Rows and roughly how far along a hidden order each lies, from 0 to 30:
[ 20  -2   5  -9   4 -25 -30   8 -13 -43  -1  -4  27   5   1   3  13   7
  -4   9  -4   0   4   8  -2 -37   3  85  -6  14  -3 -13  -5   5 -14  -1
   0  -4  32  -4  -3 -10 -14  -5   0 -27  -4 -26  -3  -5  -2  -5   3  -3
 -12  -4  -4  13   1  -8  -7   2  31  -7   4 -18  12   4  -4   5  -3   8
  -2  -3   3  -1  -2 -20 -44  -1  -8   0   5   1 -24   3  -6   6 -15   0
   2   1 -24 -17  -3  -2   0 -15   2 -13   6  -5  -6   5 -11   6  -7  -2
 -11   0   2   2   4  -3   8   3   0  17  -2  -3  16   9   0 -36  10  -5
 -21   5  11  -3  -9  11   2  -2   5   0  -8   3  -3   5  -7 -16   2  11
  -3 -23   7   8   3   3   2  -2   5   6 -34  -4   6  14  37 -10   3  -1
   2   9   4   4   1  58 -23   1   1   2 -10  -8  -2   1  18  -3  -6   6
  24   3   2  10  -8  -6 -25   3   6   7  -2  -3  -5]  0
[ 14  -1   6 -16  13   1 -28   0 -14 -20   1 -11  17  -2   0   1  10   9
  -3   2  -3  -5   6   8   2 -21   1  14  10  25  -7 -27  -5   7  -9   1
   0  -1  16  -5  10 -15  11   5  -2 -14  -5  -9  -9   3  -6  -4   2  -1
  -3 -16  -6  10   8 -38  -6  -3   5  -5  12  -7   3   2   4   2  -1   1
  -2  -6  -5  -3   6 -56  18   1   1   1   1   1 -26  20 -12   9  -7  11
  13   5 -14  -5  -2   1  -5  -7   2 -10   3  -2  -6   7  -8   6  19  -2
  -6  -3  -3  11   0  -2  -7   3  -6  -2  -6  -2   6  13  -1  -6  -5 -11
 -33   1  10  -1  -4   7   0  -1   6  -6  10   0  -1   1  -8 -19   3  -6
   1  -8   6   2  -2  -1   1  -3  -4   2 -10  -3   5   2   5  -7  -6   3
  -2  26   4   3   0  39   8   4  -1  -6   3  -1  -3  -2   7  -7  -7   1
   2 -11  -3  12  -3  -5   2   6  -3   2   0   1   2]  7
[  7  -1   5 -22   6 -18 -23   5 -19 -22   0 -10  19   0  -2   3  13   7
  -6  13  -6   1   4  10  -1 -30   2  53   3  14  -2 -25  -7   6 -11   0
   2  -1  31  -5   6  -8  -2  -2  -1 -21  -3 -25  -8   1  -5  -5   2  -2
 -12 -14  -7  11   3 -20  -6   0  24  -6  12 -12   7   2  -7   4   0   6
  -2  -6  -3  -4   1 -46 -15   1  -1   3   3   0 -35  13  -9  -4 -10   3
   4   3 -21 -13  -3  -5  -2  -5  -1 -13   5  -3  -4   7 -13   6   8  -1
 -12  -1   1   6   2  -2   2   3   0   9  -5  -4   7  10  -2 -26   7  -6
 -47   5   6  -3  -8  10   1   0   6  -3   4   1  -2   2 -11 -16   3   2
   1 -15   6   4   0   0   3  -1   2   4 -16  -1   6   7  24 -10  -1   0
  -2  14   4   5   2  53  -8   2  -1  -2  -7  -4  -2   1  16  -7  -6   1
  15  -5  -2  11  -5  -6 -20   6   1   6  -2  -1  -5]  2
[ 20  -1   2  13  15   0 -30  -5 -48 -29   2  19 -40  -3  -5   5   9   8
  -1  -2   6 -22   0  14   3 -17   4  81  34  35   4   0  14   9  -4 -12
  -5  -1  32   1   7  -8  -8  -1   0 -11   4 -36  -3  -7   3   7   4   4
  31  -1 -15   8   5  -3  10  -9  18   3   8  -7   6  -8  10 -13   2 -18
   5   8   5  -3   1  38 -11  11   0  15   7   2 -26   9  11   9   8  15
  -3  12 -16  -4   7 -10  -5   7  10 -21   3  -4  -6   3  13   1  14   3
 -11   2   9   6 -23  -7   4   4 -13 -12  11  -1  15  11  -3   2  -3  -9
 -12  -4  16  -5  -2   5  11  -6  -3   0  15   0   1   1  -5 -16  -7 -23
   3   4   3   7  -2  -1  -2   7  28  12 -19   0  -2   2  56  -2  -8   5
   0 -44   0   0   6  58 -40   4   0   7  38  -5  -4   7 -17   0  -7   2
   1  -7   4  -4   6   8 -20  -4   6  -2  -6   2 -14]  30
[ 42   1   6  19  15  10 -75  -9 -12 -27   3  12  -6  -3   1   0  13   9
   2  -4   6 -26   3   4   8  -8   1  44  14  40  -6   1  16   6   2  -8
   4  -9  18   1  -8 -31   4   2   0   1  -3  -6  -4  -4   1  -2   3   1
  -4  -7  -9   8   9 -29   6  -8 -21  -5  15 -12  -3  -2  30  -6  -5 -17
   5   3   0  -5   3 -11  25   5  -2   0   5   1 -17  10   3  22  -4  12
  19   7   4   2   2   2  -5  -4   6 -20  -6  -2  -9   2   3  -3  23  -2
 -10  -3   4   7 -12  -1  -5   2 -17  -3   2  -1  19   7  -3  12 -32 -15
   2  -7  10   0   2   4   3   1   4  -3  11   1  -2   4  -1  -7   0  10
   7   4   5   6  -4   3  -4   7   8   1 -30  -4   1  -2  12  -7   0   1
  -3  -6   1  -2  -3  42 -10   3   3   6  36   0  -4  -6 -23   1  -7   6
  -5 -15   2   5   4   2   5   2  -2  -5   0   2   3]  26
[ 25   0   5  -7  14   4 -36  -2  -5 -22   1  -8  16  -2   2   0  11   9
  -2  -1  -2  -9   7   5   3 -19   0  12   9  29 -10 -21  -3   5  -8   1
   0  -2  18  -5   6 -20  10   7  -2 -12  -7  -1 -10   3  -6  -4   2  -1
  -5 -16  -5  10   7 -37  -5  -3   1  -6   8  -9   1   3  14   0  -2  -1
  -2  -4  -4  -2   6 -51  22   0   0  -1   2   1 -20  20 -11  16  -8  10
  14   5 -10  -1  -2   4  -6 -11   4  -9   1  -2  -8   7  -6   7  18  -3
  -4  -4  -4  11  -1  -2 -10   2  -8  -3  -7  -1   9  12   0  -1 -10 -11
 -21  -2  12   0  -4   6  -1   0   6  -7   8   0  -2   2  -5 -18   3  -3
   0  -8   5   3  -4   0   0  -2  -5   0 -11  -4   5   2  -6  -6  -4   3
  -2  29   4   1  -1  32   9   4   0  -5   6   0  -3  -4   1  -6  -7   3
   0  -9  -2  11  -3  -5   8   4  -3   0   0   1   4]  9
[ 44   2   7  15  17  15 -87  -9   9 -20   3   0  11  -3   4  -2  15  10
   3  -5   0 -18   5   2   8  -3  -1   8   7  37 -12  -6  12   4  -2  -2
   3  -9   7  -1 -10 -33  10   6   0   2  -7  11  -5  -2  -2  -5   2  -1
 -18 -11  -5   8   9 -40   2  -5 -27  -8  18  -9  -4   5  28   1  -7 -10
   1  -1  -4  -3   3 -40  35   0  -4  -7   2   0 -18  10  -5  27  -6  13
  26   6   6   3  -1   6  -6 -11   6 -15  -5   0  -7   3  -4   2  18  -3
  -6  -5  -4   8  -5   1  -9   1 -14   4  -4   0  18  10  -3  12 -34 -15
   7  -9  10   2   2   2  -2   1   6  -5   5   0  -3   5  -1 -10   3  13
   5  -3   4   5  -4   5  -2   2  -4  -4 -29  -7   3  -3  -7  -4   2   1
  -1  19   1  -4  -8  39   8   2   3   0  23   2  -3  -7 -19   1  -8   6
 -12 -10  -1  10   2  -3  29   6  -5  -4   2   3  10]  18
[ 15  -2   6 -20  13  -3 -23   1 -18 -25   1 -10  15  -1  -1   1  10   9
  -4   2  -4  -3   6  10   2 -26   1  28   9  24  -6 -29  -7   7 -11   0
  -2   1  21  -6  11 -15   6   5  -2 -18  -5 -14  -8   2  -6  -4   2  -2
  -3 -16  -4  10   6 -35  -6  -1  16  -5  10  -9   5   2   1   4   0   3
  -2  -6  -4  -2   5 -45  10   0   0   2   2   1 -32  19 -11   5  -8  11
  10   5 -18  -8  -1  -2  -5  -7   3  -9   4  -2  -6   8 -10   7  16  -3
  -8  -3  -3  10   1  -3  -6   3  -3   0  -6  -2   7  13  -1 -13   0 -10
 -34   3  12  -2  -4   8   0  -1   6  -6   8   1  -1   1  -9 -20   2  -4
  -1 -12   6   3  -2  -1   2  -4  -3   3 -11  -3   5   6  11  -7  -7   3
  -2  23   4   4   0  41   6   4  -1  -6   1  -4  -3  -1  11  -8  -7   1
   6  -7  -2  11  -3  -6  -4   5  -2   3   0   1   0]  6
[ 37   1   6   8  16  10 -67  -4   6 -15   2  -8  17  -3   4  -2  13   8
   0  -2  -1 -17   7   3   5  -9   0   7   7  31 -12 -15   5   5  -5   1
   4  -5   9  -3  -1 -31  10   7  -1  -6  -8   8  -9   2  -4  -4   2  -1
 -10 -16  -7   8   8 -37  -2  -4 -18  -8  11  -6  -2   4  17   0  -6  -4
  -1  -3  -4  -2   6 -51  29   0  -3  -5   2   0 -14  16  -9  24  -7  10
  22   5  -1   3  -2   8  -5 -14   4 -13  -3  -1  -9   5  -2   5  19  -1
  -3  -5  -4  10  -3   0 -10   3 -12   0  -6   0  13  12  -1   8 -18 -12
 -26  -6  11   2  -3   2  -2   0   5  -5   7   0  -2   3  -1 -13   3   2
   3  -5   5   3  -5   2  -1   0  -5  -4 -20  -6   5  -3 -15  -4   1   3
   0  28   3  -1  -5  30   9   3   2  -2  14   4  -3  -6 -10  -2  -9   5
  -6 -10  -3  10  -2  -4  18   5  -3  -1   1   2   8]  12
[ 36   1   6  19  12  10 -72  -8 -18 -23   2  11  -8  -5   0   1  13   8
   2  -1   7 -27   3   3   6  -6   1  48  17  39  -5   2  16   5   4  -8
   6  -9  19   1  -7 -28   5   1   0  -2  -1  -8  -6  -3   1  -1   2   1
  -1  -8 -11   9   9 -25   7  -9 -18  -4  15 -12  -3  -3  27  -8  -4 -17
   5   4  -1  -6   3 -13  24   7   0   2   5   1 -15  13   3  19   0  12
  15   8   4   3   1   1  -4  -2   5 -20  -6  -2  -9   1   4  -3  24  -1
 -10  -3   7   6 -11  -1  -4   3 -18  -7   2  -1  15   9  -4  11 -29 -13
  -5  -7   9  -1   0   3   4   0   3  -3  13   0  -2   3  -1  -6  -1   7
   7   5   4   6  -4   1  -4   9  11   2 -24  -4   1  -3  13  -7   0   1
  -3 -11   0  -2  -1  36 -15   3   3   7  33   2  -5  -5 -25   0  -7   5
  -6 -17   2   4   5   1   4   1  -2  -5  -1   2   0]  26
[ 39   2   8  11  16  14 -88  -8  11  -9   2  -4  12  -4   4  -3  15   8
   1  -1  -1 -19   5   1   6  -2   0   1   7  37 -12 -12  10   4  -2   0
   4  -8   7  -2  -6 -33  10   6  -1   0  -9  12  -6   0  -3  -4   2  -2
 -14 -14  -8   8   9 -37   1  -5 -29  -8  19  -5  -4   5  23   1  -7  -7
   0  -2  -4  -3   4 -51  32   1  -4  -7   1   0 -15  12  -6  24  -6  11
  29   7   6   3  -1   7  -5 -12   3 -13  -5   0  -8   4  -1   3  24  -1
  -5  -5  -4   9  -6   2  -9   3 -12   5  -5   0  14  12  -2  11 -27 -14
  -1  -8  11   2  -2   1  -3   0   5  -4   8   0  -3   4  -1 -10   3   8
   7  -3   4   4  -5   4  -2   2  -5  -5 -27  -6   4  -6 -10  -2   3   1
   0  23   2  -3  -7  28   9   2   3   0  21   5  -3  -6 -21   1  -8   5
 -12 -13  -3   9   0  -4  27   6  -5  -3   2   3   9]  16
[ 39   2   7  10  15  13 -79  -7  13  -2   2  -7  16  -6   4  -2  14   8
   1   3  -2 -19   5   2   6  -2   0  -5   8  34 -12 -13   9   4  -1   1
   7  -8   6  -1  -4 -32  12   5  -1   1  -8  12  -9   3  -4  -4   2  -1
 -15 -17 -10   8   9 -38   1  -5 -29  -9  18  -5  -5   4  20   0  -7  -8
  -1  -3  -6  -4   5 -62  33   2  -1  -6   1  -1 -16  15  -7  22  -5   9
  26   5   8   5  -2   8  -5 -11   1 -15  -5   0  -7   4  -2   3  24   0
  -4  -4  -3  10  -6   2  -9   3 -14   1  -6  -1  12  11  -2  11 -26 -13
 -10  -8   6   2  -3   0  -2   1   6  -5  10   0  -2   3  -2  -7   4   6
   8  -1   3   3  -5   3  -2   3  -5  -5 -19  -5   4  -8 -19  -4   4   1
  -1  29   2  -2  -7  27  11   2   2  -1  20   8  -3  -6 -18   0  -8   4
 -13 -15  -5   9   0  -4  23   6  -5  -3   1   3   9]  15
